Here is a tiny trained network, its code and every weight. The questions are about switching its units off for an input and a class, where a switched-off unit gives its printed mean instead of its output.

import numpy as np


def w(rows, s, z=0):
    codes = np.array(rows[::2]) - 128.0
    scale = np.full(codes.shape[1], s)
    scale[-1] = z or s
    return codes * scale


def norm(h):
    return h / np.sqrt((h * h).mean(-1, keepdims=True) + 1e-5)


def f(y):
    return y / 2 * (1 + np.tanh(0.7978845608 * (y + 0.044715 * y**3)))


def log_softmax(a):
    a = a - a.max(-1, keepdims=True)
    return a - np.log(np.exp(a).sum(-1, keepdims=True))


def net(x, mask):
    res = np.array(x, float).reshape(1, 5) / 4 @ E
    u = 0
    for l in range(3):
        y = f(norm(res) @ A[l][:, :-1].T + A[l][:, -1])
        res = res + np.where(mask[u : u + 4], y, B[l][:, -1]) @ B[l][:, :-1]
        u += 4
    return log_softmax(norm(res)[-1] @ U[:, :-1].T + U[:, -1])


A, B = {}, {}
E = w([
[43,56,158,16,135,107],'x0',
[111,151,132,156,93,2],'x1',
[153,44,53,184,157,125],'x2',
[105,136,212,130,139,56],'x3',
[26,83,92,169,239,121],'x4',
],0.006)
A[0] = w([
[77,102,106,205,120,36,113],'L0N1',
[40,121,184,106,110,88,50],'L0N2',
[31,209,254,117,154,106,1],'L0N3',
[147,111,143,108,200,161,131],'L0N4',
],0.0073,0.0033)
B[0] = w([
[154,69,120,88,150,133,252],'L0N1',
[247,183,119,146,165,174,207],'L0N2',
[90,155,162,102,205,109,229],'L0N3',
[106,166,98,112,92,169,166],'L0N4',
],0.011,0.0032)
A[1] = w([
[90,174,254,107,214,90,2],'L1N1',
[178,174,105,216,105,158,170],'L1N2',
[131,112,217,61,219,60,143],'L1N3',
[78,68,119,72,91,168,100],'L1N4',
],0.0064,0.0022)
B[1] = w([
[188,240,176,120,175,92,209],'L1N1',
[254,135,113,153,126,146,159],'L1N2',
[145,154,177,181,166,150,253],'L1N3',
[111,98,169,116,121,175,160],'L1N4',
],0.0083,0.0049)
A[2] = w([
[225,110,171,146,39,84,97],'L2N1',
[49,36,32,225,185,55,80],'L2N2',
[54,2,29,216,233,93,5],'L2N3',
[174,175,233,49,64,12,156],'L2N4',
],0.0058,0.0015)
B[2] = w([
[106,142,64,157,91,141,190],'L2N1',
[197,67,187,157,174,54,216],'L2N2',
[165,96,154,98,111,66,252],'L2N3',
[10,151,112,144,101,83,244],'L2N4',
],0.011,0.0036)
U = w([
[67,66,131,63,133,249,151],'0',
[43,157,104,140,8,94,6],'1',
[222,167,46,203,124,192,112],'2',
[87,226,210,121,214,86,217],'3',
[199,38,137,146,200,54,141],'4',
],0.015,0.0015)

Each question gives the input, the list of numbers given to net, and the class t.
The units are the neurons (one row each of A and B). Each row of codes is followed by its name. A weight is (code - 128) times the scale printed after its matrix; where a second scale follows, it is the last column's (A, B and U).
mask holds one flag per neuron, layer by layer. A switched-off neuron (its flag False) gives its mean, the last column of its row in B, instead of its output. The means were averaged over made-up inputs and are rounded, as every weight is.
A unit's drop is (log p(t) with every unit on - log p(t) with that unit switched off) / (log p(t) with every unit on - log p(t) with every unit switched off).
The circuit of an input: a set's keep is (log p(t) with only the set's units on - log p(t) with every unit switched off) / (log p(t) with every unit on - log p(t) with every unit switched off). Starting from all 12 units, units are removed one at a time, each time the one whose removal leaves the highest keep (on an exact tie, the one counted first), for as long as the keep stays at least 0.8.
circuit, biggest first: the units of the circuit, biggest drop first
k most important neurons: the k neurons with the biggest drops, biggest first
top k neurons in layer l: the k neurons of layer l with the biggest drops, biggest first
drop when u is switched off: that unit's drop, to one decimal
input [2,-7,0,5,-2], class 0: circuit, biggest first : L0N4; L2N2
input [-5,2,8,-6,1], class 4: circuit, biggest first : L0N2; L2N2
input [-1,-8,8,-8,4], class 4: circuit, biggest first : L0N2; L2N3
input [-1,-7,4,2,2], class 0: circuit, biggest first : L0N4; L0N2
input [5,7,-3,-8,1], class 1: 4 most important neurons : L0N3; L2N2; L0N2; L1N3
input [1,-4,0,-8,-2], class 0: circuit, biggest first : L0N2
input [-2,4,0,-1,-6], class 1: 2 most important neurons : L0N2; L2N4
input [-2,4,-1,0,-4], class 1: 2 most important neurons : L0N2; L2N4
input [-6,0,-8,4,-8], class 1: 2 most important neurons : L2N4; L2N1
input [7,-2,8,-3,-3], class 0: 2 most important neurons : L1N4; L0N4
input [-3,-8,-8,0,-7], class 1: top 2 neurons in layer 0 : L0N2; L0N1
input [-1,1,-2,4,-7], class 1: top 2 neurons in layer 2 : L2N4; L2N1
input [0,-7,-3,-1,-3], class 0: drop when L0N2 is switched off : 0.7
input [-8,7,1,6,6], class 4: circuit, biggest first : L0N1
input [3,-5,4,0,-7], class 0: drop when L0N2 is switched off : 0.5
input [0,0,5,3,-8], class 1: drop when L0N2 is switched off : 0.2
input [7,-1,0,-2,3], class 0: drop when L0N3 is switched off : 0.1
